Below is a small trained network, with its code and all its weights. Each question gives an input and a class and asks what happens when units are switched off, that is, made to give their printed mean instead of their output.

import numpy as np


def w(rows, s, z=0):
    codes = np.array(rows[::2]) - 128.0
    scale = np.full(codes.shape[1], s)
    scale[-1] = z or s
    return codes * scale


def norm(h):
    return h / np.sqrt((h * h).mean(-1, keepdims=True) + 1e-5)


def f(y):
    return y / 2 * (1 + np.tanh(0.7978845608 * (y + 0.044715 * y**3)))


def log_softmax(a):
    a = a - a.max(-1, keepdims=True)
    return a - np.log(np.exp(a).sum(-1, keepdims=True))


def net(x, mask):
    res = np.array(x, float).reshape(1, 3) / 4 @ E
    u = 0
    for l in range(4):
        y = f(norm(res) @ A[l][:, :-1].T + A[l][:, -1])
        res = res + np.where(mask[u : u + 7], y, B[l][:, -1]) @ B[l][:, :-1]
        u += 7
    return log_softmax(norm(res)[-1] @ U[:, :-1].T + U[:, -1])


A, B = {}, {}
E = w([
[3,138,68],'x0',
[31,177,167],'x1',
[137,229,37],'x2',
],0.0026)
A[0] = w([
[86,196,125,49],'L0N0',
[114,86,140,120],'L0N1',
[202,139,70,8],'L0N2',
[183,103,52,66],'L0N3',
[254,102,149,253],'L0N4',
[110,206,151,106],'L0N5',
[127,130,129,124],'L0N6',
],0.0062,0.002)
B[0] = w([
[149,174,179,132],'L0N0',
[108,87,110,135],'L0N1',
[169,141,66,141],'L0N2',
[153,132,3,152],'L0N3',
[235,152,180,254],'L0N4',
[162,174,115,136],'L0N5',
[131,130,131,127],'L0N6',
],0.0043,0.0036)
A[1] = w([
[72,125,203,95],'L1N0',
[27,220,94,4],'L1N1',
[135,134,125,103],'L1N2',
[195,99,58,135],'L1N3',
[104,6,254,238],'L1N4',
[45,136,214,114],'L1N5',
[42,42,80,227],'L1N6',
],0.0057,0.0024)
B[1] = w([
[114,95,65,140],'L1N0',
[121,163,254,158],'L1N1',
[136,132,127,122],'L1N2',
[207,141,69,173],'L1N3',
[69,81,160,253],'L1N4',
[105,109,43,159],'L1N5',
[63,59,100,177],'L1N6',
],0.006,0.0036)
A[2] = w([
[51,241,209,2],'L2N0',
[145,179,1,130],'L2N1',
[110,154,150,84],'L2N2',
[126,132,130,132],'L2N3',
[129,126,127,121],'L2N4',
[141,195,194,12],'L2N5',
[243,76,215,46],'L2N6',
],0.0042,0.0011)
B[2] = w([
[91,169,1,163],'L2N0',
[199,65,168,202],'L2N1',
[130,129,124,110],'L2N2',
[129,127,128,130],'L2N3',
[128,129,128,125],'L2N4',
[74,121,109,109],'L2N5',
[14,193,189,249],'L2N6',
],0.0042,0.0011)
A[3] = w([
[170,188,141,250],'L3N0',
[134,120,109,103],'L3N1',
[142,125,137,83],'L3N2',
[78,139,138,83],'L3N3',
[134,135,122,119],'L3N4',
[47,97,139,190],'L3N5',
[116,90,254,12],'L3N6',
],0.008,0.0023)
B[3] = w([
[3,128,134,255],'L3N0',
[136,107,111,120],'L3N1',
[112,141,135,115],'L3N2',
[182,190,83,138],'L3N3',
[107,119,122,125],'L3N4',
[207,214,132,255],'L3N5',
[209,28,255,192],'L3N6',
],0.0037,0.0026)
U = w([
[165,50,249,136],'0',
[46,253,80,156],'1',
[124,197,207,2],'2',
[9,48,127,173],'3',
[140,75,34,89],'4',
[235,199,98,204],'5',
],0.018,0.0035)

Each question gives the input, the list of numbers given to net, and the class t.
The units are the neurons (one row each of A and B). Each row of codes is followed by its name. A weight is (code - 128) times the scale printed after its matrix; where a second scale follows, it is the last column's (A, B and U).
mask holds one flag per neuron, layer by layer. A switched-off neuron (its flag False) gives its mean, the last column of its row in B, instead of its output. The means were averaged over made-up inputs and are rounded, as every weight is.
A unit's drop is (log p(t) with every unit on - log p(t) with that unit switched off) / (log p(t) with every unit on - log p(t) with every unit switched off).
The circuit of an input: a set's keep is (log p(t) with only the set's units on - log p(t) with every unit switched off) / (log p(t) with every unit on - log p(t) with every unit switched off). Starting from the 12 units with the biggest drops (on a tie, the unit counted first), units are removed one at a time, each time the one whose removal leaves the highest keep (on an exact tie, the one counted first), for as long as the keep stays at least 0.8.
circuit, biggest first: the units of the circuit, biggest drop first
most important unit: the unit with the biggest drop
top k neurons: the k neurons with the biggest drops, biggest first
top k neurons in layer l: the k neurons of layer l with the biggest drops, biggest first
drop when u is switched off: that unit's drop, to one decimal
input [0,3,-6], class 3: most important unit : L0N4
input [-1,2,-3], class 3: top 2 neurons : L0N4, L1N5
input [-4,8,-5], class 3: top 3 neurons : L0N4, L1N5, L1N4
input [-4,8,-6], class 3: circuit, biggest first : L0N4, L1N5
input [-7,2,3], class 2: top 3 neurons : L2N6, L3N0, L1N5
input [8,-7,6], class 4: top 2 neurons : L0N4, L2N1
input [-3,6,-3], class 3: top 4 neurons in layer 1 : L1N5, L1N0, L1N1, L1N4
input [-1,-7,-1], class 5: top 2 neurons : L0N3, L1N3
input [0,1,-6], class 3: top 2 neurons : L0N4, L1N4
input [1,5,-1], class 1: top 2 neurons : L3N5, L0N5
input [-2,8,-5], class 3: top 3 neurons : L0N4, L1N5, L1N0
input [-4,7,3], class 1: drop when L2N0 is switched off : 0.1
input [-5,3,5], class 1: drop when L3N0 is switched off : 0.8
input [-8,6,8], class 1: circuit, biggest first : L3N0
input [-5,5,6], class 1: drop when L3N0 is switched off : 0.3
